Below is a small trained network, with its code and all its weights. Each question gives an input and a target symbol and asks what happens when units are switched off, that is, made to give their printed mean instead of their output.

import numpy as np


def w(rows, s, z=0):
    codes = np.array(rows[::2]) - 128.0
    scale = np.full(codes.shape[1], s)
    scale[-1] = z or s
    return codes * scale


def f(y):
    return np.maximum(y, 0)


def softmax(a):
    e = np.exp(a - a.max(-1, keepdims=True))
    return e / e.sum(-1, keepdims=True)


def log_softmax(a):
    a = a - a.max(-1, keepdims=True)
    return a - np.log(np.exp(a).sum(-1, keepdims=True))


def net(x, mask):
    ids = ['ΞΣγζμφ'.index(c) for c in x.split()]
    T = len(ids)
    res = E[ids] + P[:T]
    u = 0
    for l in range(3):
        r = res
        for j in range(2):
            rows = slice(2 * j, 2 * j + 2)
            q, k, v = (r @ M[l][rows].T for M in (Q, K, V))
            z = softmax(np.where(np.tri(T) > 0, q @ k.T / 2**0.5, -1e9)) @ v
            o = O[l][rows]
            res = res + np.where(mask[u + j], z, o[:, -1]) @ o[:, :-1]
        u += 2
        y = f(res @ A[l][:, :-1].T + A[l][:, -1])
        res = res + np.where(mask[u : u + 4], y, B[l][:, -1]) @ B[l][:, :-1]
        u += 4
    return log_softmax(res[-1] @ U[:, :-1].T + U[:, -1])


Q, K, V, O, A, B = {}, {}, {}, {}, {}, {}
E = w([
[164,134,74,47,99,195,124],'Ξ',
[152,125,45,118,149,163,108],'Σ',
[153,62,109,67,121,98,111],'γ',
[132,145,70,180,117,137,136],'ζ',
[112,174,101,117,135,163,78],'μ',
[140,137,132,9,60,170,124],'φ',
],0.016)
P = w([
[40,44,203,47,247,119,189],'0',
[184,57,176,219,79,200,76],'1',
[154,167,159,89,168,51,116],'2',
[186,58,172,230,74,205,76],'3',
[116,166,117,86,140,68,134],'4',
[184,63,162,237,68,211,73],'5',
[94,165,95,82,128,78,142],'6',
[190,70,166,241,73,217,80],'7',
[81,164,78,77,118,89,151],'8',
[193,64,161,248,55,217,81],'9',
[73,164,66,74,113,99,161],'10',
[195,71,153,243,59,220,86],'11',
[65,164,49,62,103,110,171],'12',
],0.011)
Q[0] = w([
[102,59,194,101,83,150,158],'0.h1',
[60,77,113,69,105,86,1],'0.h1',
[163,202,135,130,180,229,89],'0.h2',
[176,146,152,55,53,116,124],'0.h2',
],0.0098)
K[0] = w([
[172,140,182,45,53,160,194],'0.h1',
[72,208,224,123,115,176,85],'0.h1',
[130,254,126,93,158,237,101],'0.h2',
[136,77,132,47,129,177,135],'0.h2',
],0.0068)
V[0] = w([
[207,64,50,114,246,140,70],'0.h1',
[151,88,49,213,148,53,208],'0.h1',
[110,197,98,70,171,205,11],'0.h2',
[204,44,133,11,94,138,2],'0.h2',
],0.0054)
O[0] = w([
[181,23,93,10,106,164,115,202],'0.h1',
[228,67,124,171,168,19,208,83],'0.h1',
[128,168,122,23,95,229,86,221],'0.h2',
[253,139,71,234,218,138,162,254],'0.h2',
],0.0072,0.0048)
A[0] = w([
[88,12,195,193,227,96,147,61],'0.n1',
[163,225,57,245,190,155,156,89],'0.n2',
[86,214,195,92,164,253,92,4],'0.n3',
[198,189,110,8,168,182,106,208],'0.n4',
],0.0059,0.0024)
B[0] = w([
[104,184,206,48,55,254,145,136],'0.n1',
[99,125,195,25,77,113,75,175],'0.n2',
[134,87,62,232,123,83,228,182],'0.n3',
[117,84,187,145,147,24,90,255],'0.n4',
],0.0076,0.0098)
Q[1] = w([
[174,87,116,131,193,164,146],'1.h1',
[145,198,132,137,168,140,103],'1.h1',
[65,168,77,174,186,21,175],'1.h2',
[117,146,93,247,81,169,192],'1.h2',
],0.012)
K[1] = w([
[125,55,155,168,112,145,121],'1.h1',
[129,177,121,115,187,141,110],'1.h1',
[186,130,63,219,91,154,63],'1.h2',
[107,4,238,218,120,190,90],'1.h2',
],0.011)
V[1] = w([
[143,154,109,118,226,96,211],'1.h1',
[103,46,89,132,51,175,50],'1.h1',
[177,108,163,254,136,172,141],'1.h2',
[139,185,72,149,122,41,124],'1.h2',
],0.008)
O[1] = w([
[144,76,154,88,100,162,167,54],'1.h1',
[106,182,117,154,170,161,71,254],'1.h1',
[115,116,84,108,46,114,164,38],'1.h2',
[114,157,251,125,85,154,147,60],'1.h2',
],0.012,0.0079)
A[1] = w([
[66,71,28,77,114,89,161,4],'1.n1',
[83,127,60,102,179,108,93,98],'1.n2',
[95,119,170,161,130,73,181,148],'1.n3',
[98,107,189,141,105,146,248,29],'1.n4',
],0.012,0.0036)
B[1] = w([
[52,142,150,128,165,255,160,165],'1.n1',
[144,144,146,143,73,111,230,250],'1.n2',
[97,130,39,145,181,158,36,133],'1.n3',
[62,155,67,162,219,143,26,130],'1.n4',
],0.0094,0.017)
Q[2] = w([
[103,133,147,31,113,55,134],'2.h1',
[36,85,125,67,226,49,188],'2.h1',
[117,133,205,85,205,169,149],'2.h2',
[66,145,102,2,66,25,125],'2.h2',
],0.011)
K[2] = w([
[148,147,136,109,114,52,86],'2.h1',
[153,253,154,146,57,105,129],'2.h1',
[197,148,105,161,101,158,87],'2.h2',
[121,224,135,68,110,90,121],'2.h2',
],0.015)
V[2] = w([
[133,7,148,98,136,147,108],'2.h1',
[198,105,44,161,133,153,74],'2.h1',
[110,93,76,163,127,173,104],'2.h2',
[173,55,154,178,91,169,138],'2.h2',
],0.011)
O[2] = w([
[17,130,191,194,125,91,182,191],'2.h1',
[127,247,159,146,122,149,202,56],'2.h1',
[140,104,115,71,57,139,129,254],'2.h2',
[32,107,55,146,129,120,91,155],'2.h2',
],0.012,0.011)
A[2] = w([
[96,176,225,165,32,113,84,40],'2.n1',
[105,135,79,198,124,120,110,1],'2.n2',
[80,99,47,180,226,241,71,101],'2.n3',
[140,64,111,106,177,47,3,26],'2.n4',
],0.0075,0.0067)
B[2] = w([
[73,62,167,109,109,121,196,159],'2.n1',
[52,141,133,66,184,156,179,178],'2.n2',
[245,227,156,80,62,101,80,251],'2.n3',
[57,129,73,74,23,117,142,181],'2.n4',
],0.011,0.013)
U = w([
[60,116,158,2,229,85,95,155],'Ξ',
[191,186,163,171,175,40,109,205],'Σ',
[121,137,24,165,197,168,190,182],'γ',
[153,142,67,138,131,94,140,21],'ζ',
[144,83,112,221,155,195,82,191],'μ',
[152,145,137,141,137,95,160,2],'φ',
],0.008,0.0071)

Each question gives the input, a string of symbols that net reads in full, and the target symbol t.
The units are the heads (2 rows each of Q, K, V and O) and the neurons (one row each of A and B). Each row of codes is followed by its name. A weight is (code - 128) times the scale printed after its matrix; where a second scale follows, it is the last column's (O, A, B and U).
mask holds one flag per unit, layer by layer, with each layer's heads first. A switched-off unit (its flag False) gives its mean, the last column of its rows in O or B, instead of its output. The means were averaged over made-up inputs and are rounded, as every weight is.
A unit's drop is (log p(t) with every unit on - log p(t) with that unit switched off) / (log p(t) with every unit on - log p(t) with every unit switched off).
The circuit of an input: a set's keep is (log p(t) with only the set's units on - log p(t) with every unit switched off) / (log p(t) with every unit on - log p(t) with every unit switched off). Starting from the 12 units with the biggest drops (on a tie, the unit counted first), units are removed one at a time, each time the one whose removal leaves the highest keep (on an exact tie, the one counted first), for as long as the keep stays at least 0.8.
circuit, biggest first: the units of the circuit, biggest drop first
top k neurons: the k neurons with the biggest drops, biggest first
top k neurons in layer l: the k neurons of layer l with the biggest drops, biggest first
input Ξ ζ φ ζ μ Σ μ, target Σ: top 2 neurons in layer 1 -> [1.n2, 1.n1]
input ζ Σ μ μ γ φ ζ μ Σ φ ζ μ, target ζ: circuit, biggest first -> [1.h2, 2.h1, 1.n1, 2.n4]
input μ ζ ζ Ξ μ, target Σ: top 2 neurons in layer 2 -> [2.n2, 2.n4]
input φ ζ Ξ φ Ξ Σ γ ζ φ, target γ: top 4 neurons -> [0.n3, 0.n2, 1.n1, 2.n3]
input ζ γ ζ Σ ζ φ γ ζ Σ ζ φ ζ γ, target γ: circuit, biggest first -> [2.n3, 2.h1]
input ζ ζ μ ζ ζ ζ ζ γ Σ ζ, target ζ: top 2 neurons in layer 2 -> [2.n4, 2.n3]
input γ φ Ξ Σ ζ Σ, target γ: top 3 neurons -> [0.n1, 1.n2, 2.n2]
input γ ζ Ξ Ξ, target γ: circuit, biggest first -> [0.n1, 0.h2, 1.h2, 2.h1]
input γ φ μ γ μ μ μ ζ μ φ ζ, target Σ: circuit, biggest first -> [0.n3, 2.h2, 1.n1]
input Ξ ζ ζ Σ, target Ξ: circuit, biggest first -> [1.h1, 2.h1, 2.n2, 2.h2]
input Σ ζ Σ μ Σ ζ ζ ζ μ Σ ζ, target ζ: circuit, biggest first -> [1.h2, 2.n3, 1.n1, 2.h1]
input γ Σ Σ Σ ζ Σ, target γ: top neuron in layer 2 -> [2.n2]
input φ μ ζ, target Ξ: circuit, biggest first -> [1.h2, 0.n2, 1.n2]
input ζ γ μ Ξ γ φ Ξ Σ γ, target Σ: circuit, biggest first -> [2.h1, 1.h1]
input φ ζ Σ μ μ ζ ζ Ξ, target φ: top 2 neurons -> [0.n3, 1.n4]
input ζ γ μ Σ, target ζ: circuit, biggest first -> [0.h2, 2.h1, 2.n4, 1.n1]
input ζ ζ Ξ ζ Ξ Σ, target ζ: circuit, biggest first -> [0.h2, 2.h1, 1.n1, 2.n4]
input Σ Σ Σ ζ, target Σ: circuit, biggest first -> [2.n3, 1.h1, 2.h2]
input Ξ ζ ζ Ξ, target Ξ: top 4 neurons -> [0.n3, 0.n4, 2.n2, 1.n1]
input γ γ γ γ, target γ: top neuron in layer 0 -> [0.n1]
input γ Σ Σ Σ γ, target Σ: top 3 neurons -> [0.n2, 0.n3, 2.n2]
